Here is a tiny trained network, its code and every weight. The questions are about switching its units off for an input and a class, where a switched-off unit gives its printed mean instead of its output.

import numpy as np


def w(rows, s, z=0):
    codes = np.array(rows[::2]) - 128.0
    scale = np.full(codes.shape[1], s)
    scale[-1] = z or s
    return codes * scale


def f(y):
    return np.maximum(y, 0)


def log_softmax(a):
    a = a - a.max(-1, keepdims=True)
    return a - np.log(np.exp(a).sum(-1, keepdims=True))


def net(x, mask):
    res = np.array(x, float).reshape(1, 5) / 4 @ E
    y = f(res @ A[0][:, :-1].T + A[0][:, -1])
    res = res + np.where(mask, y, B[0][:, -1]) @ B[0][:, :-1]
    return log_softmax(res[-1] @ U[:, :-1].T + U[:, -1])


A, B = {}, {}
E = w([
[128,128,128,128,128,129],'x0',
[230,20,126,209,122,254],'x1',
[32,25,225,161,49,56],'x2',
[222,205,250,151,67,116],'x3',
[128,128,127,127,128,127],'x4',
],0.0083)
A[0] = w([
[208,187,223,145,98,132,4],'neuron 0',
[165,71,124,157,131,171,56],'neuron 1',
[144,74,145,102,129,103,35],'neuron 2',
[91,81,26,130,137,123,26],'neuron 3',
[216,220,33,105,166,183,133],'neuron 4',
[86,76,37,117,138,140,24],'neuron 5',
[64,1,228,147,78,89,96],'neuron 6',
[109,120,89,143,141,128,47],'neuron 7',
[95,94,79,128,156,132,40],'neuron 8',
[199,24,123,159,116,191,58],'neuron 9',
[182,61,119,140,113,171,50],'neuron 10',
[47,235,105,101,121,54,4],'neuron 11',
[202,185,189,141,99,101,28],'neuron 12',
[156,171,73,159,113,129,97],'neuron 13',
],0.018,0.0034)
B[0] = w([
[113,56,146,64,118,185,191],'neuron 0',
[143,158,172,122,149,82,185],'neuron 1',
[113,159,125,140,134,177,146],'neuron 2',
[132,63,113,58,123,173,203],'neuron 3',
[122,158,62,252,107,153,236],'neuron 4',
[120,78,131,57,95,178,204],'neuron 5',
[140,146,58,247,117,162,251],'neuron 6',
[103,114,147,117,130,157,154],'neuron 7',
[158,81,216,158,149,181,177],'neuron 8',
[107,180,162,82,142,38,224],'neuron 9',
[134,166,123,77,141,72,189],'neuron 10',
[133,198,175,82,148,26,207],'neuron 11',
[134,68,138,74,141,181,180],'neuron 12',
[137,105,128,188,127,109,157],'neuron 13',
],0.026,0.025)
U = w([
[151,169,94,238,93,193,252],'0',
[147,212,212,91,152,84,62],'1',
[148,50,191,72,102,254,49],'2',
],0.0071,0.0026)

Each question gives the input, the list of numbers given to net, and the class t.
The units are the neurons (one row each of A and B). Each row of codes is followed by its name. A weight is (code - 128) times the scale printed after its matrix; where a second scale follows, it is the last column's (A, B and U).
mask holds one flag per neuron, in row order. A switched-off neuron (its flag False) gives its mean, the last column of its row in B, instead of its output. The means were averaged over made-up inputs and are rounded, as every weight is.
A unit's drop is (log p(t) with every unit on - log p(t) with that unit switched off) / (log p(t) with every unit on - log p(t) with every unit switched off).
The circuit of an input: a set's keep is (log p(t) with only the set's units on - log p(t) with every unit switched off) / (log p(t) with every unit on - log p(t) with every unit switched off). Starting from the 12 units with the biggest drops (on a tie, the unit counted first), units are removed one at a time, each time the one whose removal leaves the highest keep (on an exact tie, the one counted first), for as long as the keep stays at least 0.8.
circuit, biggest first: the units of the circuit, biggest drop first
top k neurons: the k neurons with the biggest drops, biggest first
drop of u: that unit's drop, to one decimal
input [-2,-6,6,6,6], class 0: top 2 neurons => [neuron 6; neuron 9]
input [-5,7,6,-4,1], class 1: top 4 neurons => [neuron 9; neuron 4; neuron 10; neuron 1]
input [2,8,-7,2,3], class 1: top 4 neurons => [neuron 9; neuron 6; neuron 10; neuron 1]
input [-1,-2,-5,8,6], class 2: circuit, biggest first => [neuron 0]
input [6,-1,-3,5,-4], class 2: top 2 neurons => [neuron 6; neuron 0]
input [-3,0,4,6,1], class 2: top 2 neurons => [neuron 0; neuron 4]
input [4,-3,1,3,-8], class 1: top 2 neurons => [neuron 3; neuron 5]
input [-8,-3,-3,-4,-4], class 2: top 2 neurons => [neuron 6; neuron 9]
input [2,2,-4,-5,-8], class 2: top 3 neurons => [neuron 6; neuron 5; neuron 3]
input [3,-5,-2,7,6], class 2: top 3 neurons => [neuron 0; neuron 12; neuron 9]
input [-1,-6,2,-6,-6], class 1: top 3 neurons => [neuron 11; neuron 0; neuron 12]
input [1,6,4,-1,3], class 1: top 2 neurons => [neuron 9; neuron 4]
input [-8,-1,-2,6,2], class 2: drop of neuron 1 => 0.0
input [3,8,-2,-6,-6], class 1: circuit, biggest first => [neuron 9]
input [0,6,-5,-3,6], class 1: drop of neuron 1 => 0.4
input [7,-7,-3,-2,7], class 1: drop of neuron 11 => 3.8
